Small tables with named rows and columns. After each table, cells are looked up by row and column.

dep:
fields: nuzeto, ragoga, tif, nes, ref, magorul, mes
bifez: [8.36, 1.68, 0.05, 7.23, -0.38, -5.11, 0.53]
zulepus: [-1.75, -4.13, -4.30, -5.23, -4.55, 2.73, -0.03]
gigurul: [-0.66, -1.23, -0.01, -7.59, 5.50, -3.23, -5.28]
gekila: [0.77, -6.33, 0.04, 1.41, 5.07, -3.38, 0.65]
defir: [5.21, -2.22, 1.60, 3.41, -1.77, -5.92, 0.60]
rokip: [2.26, -0.85, -1.56, -3.73, -5.39, 4.02, 2.74]
nitapa: [4.06, 2.73, 1.36, 0.55, -4.95, -0.92, -1.06]

rokip, ragoga => -0.85
gigurul, nes => -7.59
bifez, ragoga => 1.68
gigurul, ref => 5.50
bifez, nes => 7.23
gekila, magorul => -3.38
nitapa, magorul => -0.92
zulepus, ragoga => -4.13
nitapa, ref => -4.95
bifez, magorul => -5.11
nitapa, tif => 1.36
rokip, mes => 2.74
nitapa, ragoga => 2.73
gigurul, ragoga => -1.23
zulepus, tif => -4.30
Which row has the largest mes? rokip

dop.tsv
	gubu	nup	bal	fanok
miz	-174	73	65	115
tegarir	364	-344	230	-601
daf	-733	174	510	203
bafasut	-58	-155	351	-311
duv	302	-158	-29	-259
seg	107	75	-252	167
ges	-402	242	19	395
lek	-9	-44	92	-79
vemu	-412	-125	701	-327
sezinip	-712	134	563	119
pena	-651	55	637	-15

seg, gubu: 107
vemu, bal: 701
pena, nup: 55
bafasut, gubu: -58
pena, gubu: -651
ges, fanok: 395
daf, fanok: 203
duv, gubu: 302
pena, fanok: -15
tegarir, bal: 230
daf, bal: 510

devero =
,zaredat,mimare,suf
zeziva,0.5,0.1,0.4
mefuni,0.5,0.5,0.4
vupug,0.3,0.4,0.3
mivore,0.3,0.3,0.3
pimag,0.5,0.4,0.5
lidovi,0.5,0.7,0.7
das,0.3,0.3,0.5
gel,0.3,0.3,0.6
povazal,0.6,0.4,0.5
badif,0.8,0.5,0.5
rolozus,0.2,0.6,0.3
fedurol,0.3,0.5,0.2
niz,0.9,0.4,0.4

vupug, mimare => 0.4
gel, mimare => 0.3
fedurol, mimare => 0.5
gel, zaredat => 0.3
zeziva, suf => 0.4
das, mimare => 0.3
das, zaredat => 0.3
niz, mimare => 0.4
mivore, zaredat => 0.3
fedurol, zaredat => 0.3
povazal, mimare => 0.4
vupug, zaredat => 0.3
mefuni, zaredat => 0.5
badif, suf => 0.5
pimag, mimare => 0.4
pimag, zaredat => 0.5

fugafa =
,buf,filavad,zafal
bev,0.13,6.63,-4.92
nifume,-2.79,-8.82,2.86
zed,3.79,-2.83,-7.78
bomeviv,-5.69,4.22,3.98
duk,-5.39,4.82,3.43
gufuli,-4.65,5.73,2.36
fedorus,0.14,-9.76,-0.97

bomeviv, buf => -5.69
fedorus, zafal => -0.97
fedorus, filavad => -9.76
gufuli, buf => -4.65
duk, zafal => 3.43
gufuli, filavad => 5.73
bev, buf => 0.13
zed, zafal => -7.78
bev, filavad => 6.63
zed, filavad => -2.83
bomeviv, filavad => 4.22
Row with the largest filavad: bev

barul
|  | sesetu | tizake | dukul | zup | zivivi | zedisod |
|---|---|---|---|---|---|---|
| zol | 92 | 141 | 293 | 249 | -43 | -19 |
| gunob | 39 | 251 | 792 | 447 | -1 | -175 |
| nagu | -66 | -178 | -265 | -210 | 507 | 444 |
| sasipuv | 237 | 179 | 26 | 697 | -82 | -32 |
| lele | 333 | 103 | 519 | 175 | -203 | -204 |
| ruzopen | 59 | 64 | 34 | 23 | 197 | 50 |
| faziviv | 75 | 226 | 721 | 899 | 40 | -123 |
| dodizo | 11 | 169 | -76 | -71 | 378 | 392 |
| bunod | -244 | -183 | -562 | -403 | 533 | 910 |
| sasev | 161 | -15 | 3 | -93 | 186 | 382 |
| gapi | 137 | 14 | 159 | 356 | 43 | 131 |
| nonuful | 180 | 101 | -15 | -10 | 42 | 436 |
| razadat | 156 | 76 | 712 | 247 | -95 | -57 |
| piv | 235 | -12 | -330 | -301 | 159 | 367 |

ruzopen, zup => 23
zol, sesetu => 92
razadat, tizake => 76
faziviv, zup => 899
sasev, tizake => -15
zol, zedisod => -19
razadat, zivivi => -95
bunod, zedisod => 910

vupu =
           guf  fumose  nifus  fonevis
feti     26130   22011  15088    71046
rutadug  24954   29473  29081    31204
pizafa   32179   19959  12520    77840
nite     19130   31799  33938    33475
gep      18923   26551  24529    40487
rolunak  20418   29476  22327    23897
paf      14345   25848  19672    61269

What is the fonevis of gep in vupu? 40487
What is the fumose of gep in vupu? 26551
What is the fumose of rolunak in vupu? 29476
What is the guf of rolunak in vupu? 20418
What is the nifus of feti in vupu? 15088
What is the fonevis of rutadug in vupu? 31204
What is the guf of pizafa in vupu? 32179
What is the fumose of pizafa in vupu? 19959
What is the nifus of rutadug in vupu? 29081
What is the guf of rutadug in vupu? 24954
What is the fumose of paf in vupu? 25848
What is the guf of paf in vupu? 14345
What is the guf of gep in vupu? 18923
What is the fonevis of rolunak in vupu? 23897
What is the fonevis of nite in vupu? 33475
Which row has the largest fumose? nite

korolut:
        kagi  mubas  denar  lor  bar
saziv     40     47     83   41   43
lupape    43     42     26   51   48
valum     37     41     60   38   57
ropaf     71     49     17   27   61
sur       37     46     49   35   58
naz       63     63     61   70   46
luv       70     44     34   54   50
lirezo    66     31     25   70   47
sonir     57     67     46   59   61
mabi      57     60     55   69   38
par       60     46     52   55   42

What is the mubas of valum in korolut? 41
What is the kagi of ropaf in korolut? 71
What is the denar of mabi in korolut? 55
What is the kagi of naz in korolut? 63
What is the mubas of mabi in korolut? 60
What is the bar of par in korolut? 42
What is the mubas of par in korolut? 46
What is the lor of sur in korolut? 35
What is the lor of ropaf in korolut? 27
What is the kagi of valum in korolut? 37
What is the denar of ropaf in korolut? 17
What is the bar of sonir in korolut? 61
What is the kagi of lirezo in korolut? 66
What is the lor of lirezo in korolut? 70
What is the kagi of mabi in korolut? 57
What is the mubas of luv in korolut? 44
What is the mubas of lirezo in korolut? 31
What is the bar of mabi in korolut? 38
What is the lor of naz in korolut? 70
Which row has the largest kagi? ropaf

